Below are the code and all the weights of a small trained network. Each question names an input and a target symbol and asks about switching units off, where a switched-off unit gives its printed mean instead of its output.

import numpy as np


def w(rows, s, z=0):
    codes = np.array(rows[::2]) - 128.0
    scale = np.full(codes.shape[1], s)
    scale[-1] = z or s
    return codes * scale


def f(y):
    return np.maximum(y, 0)


def softmax(a):
    e = np.exp(a - a.max(-1, keepdims=True))
    return e / e.sum(-1, keepdims=True)


def log_softmax(a):
    a = a - a.max(-1, keepdims=True)
    return a - np.log(np.exp(a).sum(-1, keepdims=True))


def net(x, mask):
    ids = ['ΘΣλμπτ'.index(c) for c in x.split()]
    T = len(ids)
    res = E[ids] + P[:T]
    q, k, v = (res @ M[0].T for M in (Q, K, V))
    z = softmax(np.where(np.tri(T) > 0, q @ k.T / 2**0.5, -1e9)) @ v
    res = res + np.where(mask[0], z, O[0][:, -1]) @ O[0][:, :-1]
    y = f(res @ A[0][:, :-1].T + A[0][:, -1])
    res = res + np.where(mask[1:9], y, B[0][:, -1]) @ B[0][:, :-1]
    return log_softmax(res[-1] @ U[:, :-1].T + U[:, -1])


Q, K, V, O, A, B = {}, {}, {}, {}, {}, {}
E = w([
[54,77,99,129,167,144,141,156,109],'Θ',
[113,104,71,188,203,151,162,115,51],'Σ',
[119,137,140,175,89,151,196,5,153],'λ',
[139,132,134,236,125,67,117,84,134],'μ',
[158,34,44,135,111,159,114,114,130],'π',
[202,103,174,146,147,185,182,151,126],'τ',
],0.022)
P = w([
[185,234,27,130,122,168,74,111,30],'0',
[148,215,73,110,107,167,89,60,99],'1',
[125,178,110,128,119,165,102,42,127],'2',
[159,151,133,176,127,147,101,79,132],'3',
[125,127,132,165,149,144,136,72,165],'4',
[136,113,148,168,165,136,147,83,201],'5',
[129,94,154,178,175,120,173,97,226],'6',
[128,77,153,179,196,120,172,98,252],'7',
],0.011)
Q[0] = w([
[154,196,140,38,19,58,106,159,186],'h1',
[100,142,152,53,167,137,139,247,59],'h1',
],0.014)
K[0] = w([
[114,230,117,57,97,144,64,123,3],'h1',
[146,194,102,213,149,108,138,21,62],'h1',
],0.012)
V[0] = w([
[35,46,53,109,66,120,47,215,141],'h1',
[2,252,153,234,120,33,129,163,164],'h1',
],0.006)
O[0] = w([
[161,151,171,135,246,171,163,69,56,51],'h1',
[74,245,60,157,157,157,159,129,158,1],'h1',
],0.013,0.0094)
A[0] = w([
[81,98,95,118,118,108,109,137,133,72],'n1',
[106,113,115,61,60,122,136,179,42,146],'n2',
[151,215,157,140,219,68,153,116,67,93],'n3',
[97,139,66,147,183,139,104,169,118,122],'n4',
[87,252,104,149,175,133,133,188,161,1],'n5',
[187,140,197,124,161,169,190,148,136,105],'n6',
[122,98,114,152,146,90,62,127,168,132],'n7',
[98,180,2,150,86,156,98,181,191,57],'n8',
],0.0089,0.0079)
B[0] = w([
[118,159,149,97,108,162,89,161,56,169],'n1',
[121,124,131,158,120,117,174,111,178,204],'n2',
[109,149,148,103,77,174,162,116,160,167],'n3',
[94,195,70,158,150,92,102,119,134,174],'n4',
[155,166,111,6,128,65,185,141,99,166],'n5',
[74,132,113,128,133,102,109,174,151,192],'n6',
[128,155,122,101,127,193,189,133,68,244],'n7',
[151,112,202,130,161,138,65,130,132,254],'n8',
],0.012,0.0087)
U = w([
[140,142,153,125,107,218,165,160,133,221],'Θ',
[103,73,91,171,91,68,90,169,133,152],'Σ',
[106,91,180,127,84,170,19,178,152,5],'λ',
[131,126,173,46,88,94,117,178,118,152],'μ',
[131,47,211,82,139,103,98,139,105,72],'π',
[98,92,160,74,3,89,174,214,100,227],'τ',
],0.0052,0.0018)

Each question gives the input, a string of symbols that net reads in full, and the target symbol t.
The units are the heads (2 rows each of Q, K, V and O) and the neurons (one row each of A and B). Each row of codes is followed by its name. A weight is (code - 128) times the scale printed after its matrix; where a second scale follows, it is the last column's (O, A, B and U).
mask holds one flag per unit, heads first, then neurons. A switched-off unit (its flag False) gives its mean, the last column of its rows in O or B, instead of its output. The means were averaged over made-up inputs and are rounded, as every weight is.
A unit's drop is (log p(t) with every unit on - log p(t) with that unit switched off) / (log p(t) with every unit on - log p(t) with every unit switched off).
The circuit of an input: a set's keep is (log p(t) with only the set's units on - log p(t) with every unit switched off) / (log p(t) with every unit on - log p(t) with every unit switched off). Starting from all 9 units, units are removed one at a time, each time the one whose removal leaves the highest keep (on an exact tie, the one counted first), for as long as the keep stays at least 0.8.
units of the circuit, in order: the units of the circuit, biggest drop first
most important unit: the unit with the biggest drop
top k neurons: the k neurons with the biggest drops, biggest first
drop when u is switched off: that unit's drop, to one decimal
input λ Σ Θ, target Σ: units of the circuit, in order -> h1, n7, n4, n8
input τ μ Σ τ μ, target τ: most important unit -> h1
input τ λ τ Σ, target τ: units of the circuit, in order -> h1, n8
input λ λ μ Θ, target μ: units of the circuit, in order -> n5, h1, n8
input Θ λ Σ λ Σ, target λ: top 3 neurons -> n8, n1, n5
input Σ π λ μ Θ Θ Θ, target Θ: top 2 neurons -> n3, n8
input Σ Θ μ Σ, target μ: top 2 neurons -> n5, n8
input μ π π π Θ Σ, target Θ: top 2 neurons -> n3, n8
input λ Σ τ λ μ Θ λ Θ, target λ: top 2 neurons -> n8, n1
input Θ τ π τ μ μ Θ, target μ: drop when h1 is switched off -> 1.1
input λ λ λ τ Θ μ, target Θ: drop when h1 is switched off -> 0.6
input τ μ Σ Σ τ τ Σ λ, target τ: drop when n8 is switched off -> 0.2
